Below is a small trained network, with its code and all its weights. Each question gives an input and a target symbol and asks what happens when units are switched off, that is, made to give their printed mean instead of their output.

import numpy as np


def w(rows, s, z=0):
    codes = np.array(rows[::2]) - 128.0
    scale = np.full(codes.shape[1], s)
    scale[-1] = z or s
    return codes * scale


def f(y):
    return np.maximum(y, 0)


def softmax(a):
    e = np.exp(a - a.max(-1, keepdims=True))
    return e / e.sum(-1, keepdims=True)


def log_softmax(a):
    a = a - a.max(-1, keepdims=True)
    return a - np.log(np.exp(a).sum(-1, keepdims=True))


def net(x, mask):
    ids = ['ΘΛΠΨαεημξστω'.index(c) for c in x.split()]
    T = len(ids)
    res = E[ids] + P[:T]
    u = 0
    for l in range(2):
        q, k, v = (res @ M[l].T for M in (Q, K, V))
        z = softmax(np.where(np.tri(T) > 0, q @ k.T / 3**0.5, -1e9)) @ v
        res = res + np.where(mask[u], z, O[l][:, -1]) @ O[l][:, :-1]
        u += 1
        y = f(res @ A[l][:, :-1].T + A[l][:, -1])
        res = res + np.where(mask[u : u + 8], y, B[l][:, -1]) @ B[l][:, :-1]
        u += 8
    return log_softmax(res[-1] @ U[:, :-1].T + U[:, -1])


Q, K, V, O, A, B = {}, {}, {}, {}, {}, {}
E = w([
[133,63,53,125,96,208,126,117],'Θ',
[176,185,185,119,33,49,57,138],'Λ',
[99,52,134,115,86,112,159,197],'Π',
[133,40,170,129,163,75,141,99],'Ψ',
[149,34,101,47,136,151,139,164],'α',
[147,118,246,112,126,125,183,140],'ε',
[154,107,87,159,94,136,102,147],'η',
[169,145,185,135,117,185,108,192],'μ',
[103,67,108,62,106,225,207,136],'ξ',
[4,173,174,159,110,138,157,89],'σ',
[127,152,147,222,45,133,160,141],'τ',
[148,96,173,132,116,90,111,225],'ω',
],0.02)
P = w([
[142,104,116,250,84,129,134,114],'0',
[135,88,107,142,121,145,146,91],'1',
[106,129,115,125,132,126,155,141],'2',
[97,147,101,102,138,103,144,134],'3',
[111,115,110,108,123,116,142,126],'4',
[120,92,139,119,139,141,119,145],'5',
[95,119,125,97,125,117,124,141],'6',
[99,99,159,126,158,139,116,173],'7',
[94,100,137,93,102,117,126,146],'8',
],0.015)
Q[0] = w([
[129,97,122,104,108,97,72,80],'L0H1',
[158,189,97,132,167,121,150,146],'L0H1',
[2,123,107,84,122,135,144,133],'L0H1',
],0.0098)
K[0] = w([
[223,95,134,141,187,115,158,89],'L0H1',
[244,108,84,125,143,135,185,170],'L0H1',
[4,102,190,175,108,196,71,48],'L0H1',
],0.0043)
V[0] = w([
[215,146,109,188,177,122,98,162],'L0H1',
[254,87,116,126,59,175,111,189],'L0H1',
[96,174,96,77,157,136,123,126],'L0H1',
],0.0084)
O[0] = w([
[89,132,75,15,168,172,111,145,50],'L0H1',
[186,231,64,213,42,45,205,154,155],'L0H1',
[144,65,144,151,34,231,2,224,1],'L0H1',
],0.0083,0.0058)
A[0] = w([
[131,75,144,72,190,136,153,77,173],'L0N1',
[165,66,194,212,116,181,144,99,223],'L0N2',
[83,30,215,78,38,81,131,154,199],'L0N3',
[253,175,141,235,87,142,134,152,29],'L0N4',
[179,106,200,55,221,62,133,127,158],'L0N5',
[179,186,118,240,107,30,174,186,188],'L0N6',
[110,118,94,239,110,162,154,72,250],'L0N7',
[224,70,155,131,114,213,225,180,249],'L0N8',
],0.0058,0.002)
B[0] = w([
[77,136,136,161,141,79,163,48,187],'L0N1',
[103,169,128,136,118,97,104,89,190],'L0N2',
[98,172,63,224,180,125,131,122,219],'L0N3',
[138,125,119,123,137,130,149,78,172],'L0N4',
[110,147,1,156,34,174,195,154,208],'L0N5',
[113,107,73,72,171,82,108,112,254],'L0N6',
[123,97,190,83,174,68,93,199,173],'L0N7',
[89,158,72,16,105,146,130,114,196],'L0N8',
],0.0096,0.012)
Q[1] = w([
[172,58,137,158,68,160,48,184],'L1H1',
[200,41,218,70,24,254,95,114],'L1H1',
[188,202,141,47,50,99,84,151],'L1H1',
],0.0047)
K[1] = w([
[204,106,105,70,25,97,161,186],'L1H1',
[254,64,157,62,156,114,205,109],'L1H1',
[109,156,194,60,103,85,100,107],'L1H1',
],0.0066)
V[1] = w([
[47,126,43,86,103,73,253,121],'L1H1',
[127,223,109,139,79,143,217,136],'L1H1',
[96,112,157,199,188,169,120,128],'L1H1',
],0.0061)
O[1] = w([
[152,115,103,128,95,95,2,67,255],'L1H1',
[54,77,200,197,92,131,126,98,144],'L1H1',
[153,109,146,91,76,91,123,93,132],'L1H1',
],0.0094,0.027)
A[1] = w([
[173,139,59,130,30,174,201,92,66],'L1N1',
[82,161,147,189,181,33,190,33,177],'L1N2',
[162,107,109,137,82,69,65,143,252],'L1N3',
[109,235,199,57,106,120,168,88,183],'L1N4',
[118,253,87,163,142,99,68,134,147],'L1N5',
[68,174,236,200,105,129,136,64,26],'L1N6',
[179,196,165,114,53,170,191,111,192],'L1N7',
[214,119,99,64,144,75,97,178,91],'L1N8',
],0.007,0.0019)
B[1] = w([
[158,115,82,146,160,144,80,209,152],'L1N1',
[166,134,164,153,161,147,151,160,250],'L1N2',
[102,105,126,84,151,123,144,113,239],'L1N3',
[134,243,172,138,142,151,130,70,142],'L1N4',
[92,137,89,163,151,166,114,118,212],'L1N5',
[110,44,126,112,98,180,131,255,158],'L1N6',
[137,196,46,191,73,203,33,119,134],'L1N7',
[92,120,219,136,45,171,142,169,166],'L1N8',
],0.0089,0.024)
U = w([
[185,162,143,87,114,183,65,106,105],'Θ',
[95,148,92,40,231,211,184,34,3],'Λ',
[45,96,42,213,75,191,97,139,163],'Π',
[180,85,151,78,55,79,127,136,169],'Ψ',
[106,164,61,54,215,81,59,46,201],'α',
[85,180,168,82,111,68,197,77,126],'ε',
[139,193,137,120,67,69,120,119,51],'η',
[77,126,63,83,69,60,196,235,87],'μ',
[224,108,51,134,228,100,191,171,166],'ξ',
[185,69,11,15,250,212,137,176,92],'σ',
[72,124,143,70,254,180,125,167,100],'τ',
[156,214,58,169,149,188,125,99,4],'ω',
],0.0049,0.0033)

Each question gives the input, a string of symbols that net reads in full, and the target symbol t.
The units are the heads (3 rows each of Q, K, V and O) and the neurons (one row each of A and B). Each row of codes is followed by its name. A weight is (code - 128) times the scale printed after its matrix; where a second scale follows, it is the last column's (O, A, B and U).
mask holds one flag per unit, layer by layer, with each layer's heads first. A switched-off unit (its flag False) gives its mean, the last column of its rows in O or B, instead of its output. The means were averaged over made-up inputs and are rounded, as every weight is.
A unit's drop is (log p(t) with every unit on - log p(t) with that unit switched off) / (log p(t) with every unit on - log p(t) with every unit switched off).
The circuit of an input: a set's keep is (log p(t) with only the set's units on - log p(t) with every unit switched off) / (log p(t) with every unit on - log p(t) with every unit switched off). Starting from the 12 units with the biggest drops (on a tie, the unit counted first), units are removed one at a time, each time the one whose removal leaves the highest keep (on an exact tie, the one counted first), for as long as the keep stays at least 0.8.
circuit, biggest first: the units of the circuit, biggest drop first
unit that matters most: the unit with the biggest drop
top k neurons: the k neurons with the biggest drops, biggest first
k most important neurons of layer l: the k neurons of layer l with the biggest drops, biggest first
input Ψ ε ω σ, target τ: circuit, biggest first => L1H1, L0N3, L0N5, L0H1
input Ψ α ε ε Π ω Ψ ξ, target α: unit that matters most => L0N8
input Θ ξ η τ Ψ ω σ Λ, target η: circuit, biggest first => L1H1, L0H1, L1N8, L1N4
input α Ψ Π, target α: circuit, biggest first => L1N6, L0N5
input ω Ψ ε σ α, target σ: circuit, biggest first => L1H1, L0H1, L0N3
input ε Ψ Π, target α: circuit, biggest first => L1H1, L0H1, L1N6, L1N8
input ε ε Ψ τ α ε, target Π: circuit, biggest first => L1H1, L1N6
input τ σ τ Λ τ, target ε: top 3 neurons => L0N5, L0N7, L1N4
input ω ε Λ τ α α, target Π: top 2 neurons => L0N6, L0N7
input ω α ε τ ε σ Λ Ψ ω, target μ: circuit, biggest first => L1H1, L0H1, L0N5, L1N8
input σ ξ ξ α, target σ: circuit, biggest first => L1H1, L0H1
input Ψ Ψ ξ ε ε, target Π: top 2 neurons => L0N5, L0N3
input ε Ψ ξ, target α: top 2 neurons => L0N8, L0N5
input Π α α η ω α, target Π: circuit, biggest first => L1H1, L0H1
input ε τ ε σ Ψ ω ξ Ψ Θ, target α: circuit, biggest first => L0N5, L1N6
input α Λ α η τ Ψ Ψ Ψ, target Π: circuit, biggest first => L0N5, L1H1
input Ψ Ψ ω σ ξ, target Λ: top 2 neurons => L0N3, L0N8
input ε ε ξ ε τ, target α: 2 most important neurons of layer 0 => L0N6, L0N7
input Θ ε ε Θ σ, target τ: top 2 neurons => L0N5, L1N6
input ξ σ ε Ψ Θ η, target Ψ: unit that matters most => L1H1
input ε σ ω μ, target Θ: top neuron => L0N3
input ω ω η σ η, target Ψ: 3 most important neurons of layer 0 => L0N3, L0N5, L0N1
input σ ε ε, target ω: 3 most important neurons of layer 0 => L0N5, L0N6, L0N7
